Here is a tiny trained network, its code and every weight. The questions are about switching its units off for an input and a class, where a switched-off unit gives its printed mean instead of its output.

import numpy as np


def w(rows, s, z=0):
    codes = np.array(rows[::2]) - 128.0
    scale = np.full(codes.shape[1], s)
    scale[-1] = z or s
    return codes * scale


def norm(h):
    return h / np.sqrt((h * h).mean(-1, keepdims=True) + 1e-5)


def f(y):
    return y / 2 * (1 + np.tanh(0.7978845608 * (y + 0.044715 * y**3)))


def log_softmax(a):
    a = a - a.max(-1, keepdims=True)
    return a - np.log(np.exp(a).sum(-1, keepdims=True))


def net(x, mask):
    res = np.array(x, float).reshape(1, 5) / 4 @ E
    u = 0
    for l in range(3):
        y = f(norm(res) @ A[l][:, :-1].T + A[l][:, -1])
        res = res + np.where(mask[u : u + 4], y, B[l][:, -1]) @ B[l][:, :-1]
        u += 4
    return log_softmax(norm(res)[-1] @ U[:, :-1].T + U[:, -1])


A, B = {}, {}
E = w([
[131,232,87,204,65],'x0',
[169,2,92,59,103],'x1',
[105,118,66,196,127],'x2',
[182,97,233,188,185],'x3',
[140,53,39,230,107],'x4',
],0.0082)
A[0] = w([
[134,253,190,96,207,54],'0.n1',
[8,55,238,237,108,62],'0.n2',
[174,43,35,71,72,1],'0.n3',
[112,142,177,247,216,112],'0.n4',
],0.0053,0.0024)
B[0] = w([
[176,53,141,128,15,252],'0.n1',
[179,118,115,220,158,157],'0.n2',
[111,16,139,221,110,195],'0.n3',
[254,163,143,216,163,227],'0.n4',
],0.01,0.0023)
A[1] = w([
[141,151,236,4,119,141],'1.n1',
[89,149,171,255,202,158],'1.n2',
[89,210,75,104,87,127],'1.n3',
[162,231,14,97,98,251],'1.n4',
],0.0085,0.0029)
B[1] = w([
[149,136,90,56,101,255],'1.n1',
[253,138,161,138,132,221],'1.n2',
[108,179,144,86,230,190],'1.n3',
[88,82,146,162,183,239],'1.n4',
],0.013,0.0052)
A[2] = w([
[141,2,131,163,77,123],'2.n1',
[44,197,61,173,153,87],'2.n2',
[54,56,117,47,165,253],'2.n3',
[161,80,147,72,42,190],'2.n4',
],0.0099,0.0026)
B[2] = w([
[62,55,46,175,2,227],'2.n1',
[37,211,136,153,202,177],'2.n2',
[169,168,135,191,84,254],'2.n3',
[2,171,184,125,116,221],'2.n4',
],0.0067,0.0063)
U = w([
[55,188,154,157,191,51],'0',
[232,142,196,207,121,253],'1',
[72,48,103,163,35,159],'2',
[114,152,226,2,58,34],'3',
],0.015,0.00041)

Each question gives the input, the list of numbers given to net, and the class t.
The units are the neurons (one row each of A and B). Each row of codes is followed by its name. A weight is (code - 128) times the scale printed after its matrix; where a second scale follows, it is the last column's (A, B and U).
mask holds one flag per neuron, layer by layer. A switched-off neuron (its flag False) gives its mean, the last column of its row in B, instead of its output. The means were averaged over made-up inputs and are rounded, as every weight is.
A unit's drop is (log p(t) with every unit on - log p(t) with that unit switched off) / (log p(t) with every unit on - log p(t) with every unit switched off).
The circuit of an input: a set's keep is (log p(t) with only the set's units on - log p(t) with every unit switched off) / (log p(t) with every unit on - log p(t) with every unit switched off). Starting from all 12 units, units are removed one at a time, each time the one whose removal leaves the highest keep (on an exact tie, the one counted first), for as long as the keep stays at least 0.8.
circuit, biggest first: the units of the circuit, biggest drop first
k most important neurons: the k neurons with the biggest drops, biggest first
k most important neurons of layer l: the k neurons of layer l with the biggest drops, biggest first
drop when u is switched off: that unit's drop, to one decimal
input [0,7,0,-2,-4], class 2: 2 most important neurons : [0.n3, 1.n3]
input [7,1,3,-8,7], class 0: 2 most important neurons : [1.n3, 2.n2]
input [0,-3,-5,5,-3], class 3: circuit, biggest first : [1.n1]
input [-1,2,-6,-1,2], class 2: 2 most important neurons : [0.n3, 2.n1]
input [-3,-1,4,-6,-5], class 0: 3 most important neurons of layer 1 : [1.n3, 1.n4, 1.n2]
input [0,0,-6,-8,3], class 0: 2 most important neurons : [0.n1, 1.n3]
input [-3,-6,8,-4,5], class 1: 2 most important neurons : [1.n2, 0.n4]
input [7,1,-7,-6,8], class 0: 3 most important neurons : [1.n3, 0.n1, 2.n2]
input [4,8,3,7,1], class 2: 2 most important neurons of layer 2 : [2.n1, 2.n3]
input [5,7,-1,4,-2], class 2: 4 most important neurons : [0.n3, 2.n1, 1.n3, 1.n2]
input [-5,8,-6,-8,0], class 2: 3 most important neurons : [0.n3, 2.n1, 1.n3]
input [-1,8,5,0,-6], class 2: drop when 2.n1 is switched off : 0.2
input [7,2,8,-2,1], class 0: drop when 1.n4 is switched off : 0.0
input [3,-2,-6,-5,1], class 0: drop when 1.n4 is switched off : 0.1
input [-3,7,-8,6,7], class 2: most important neuron of layer 2 : [2.n1]
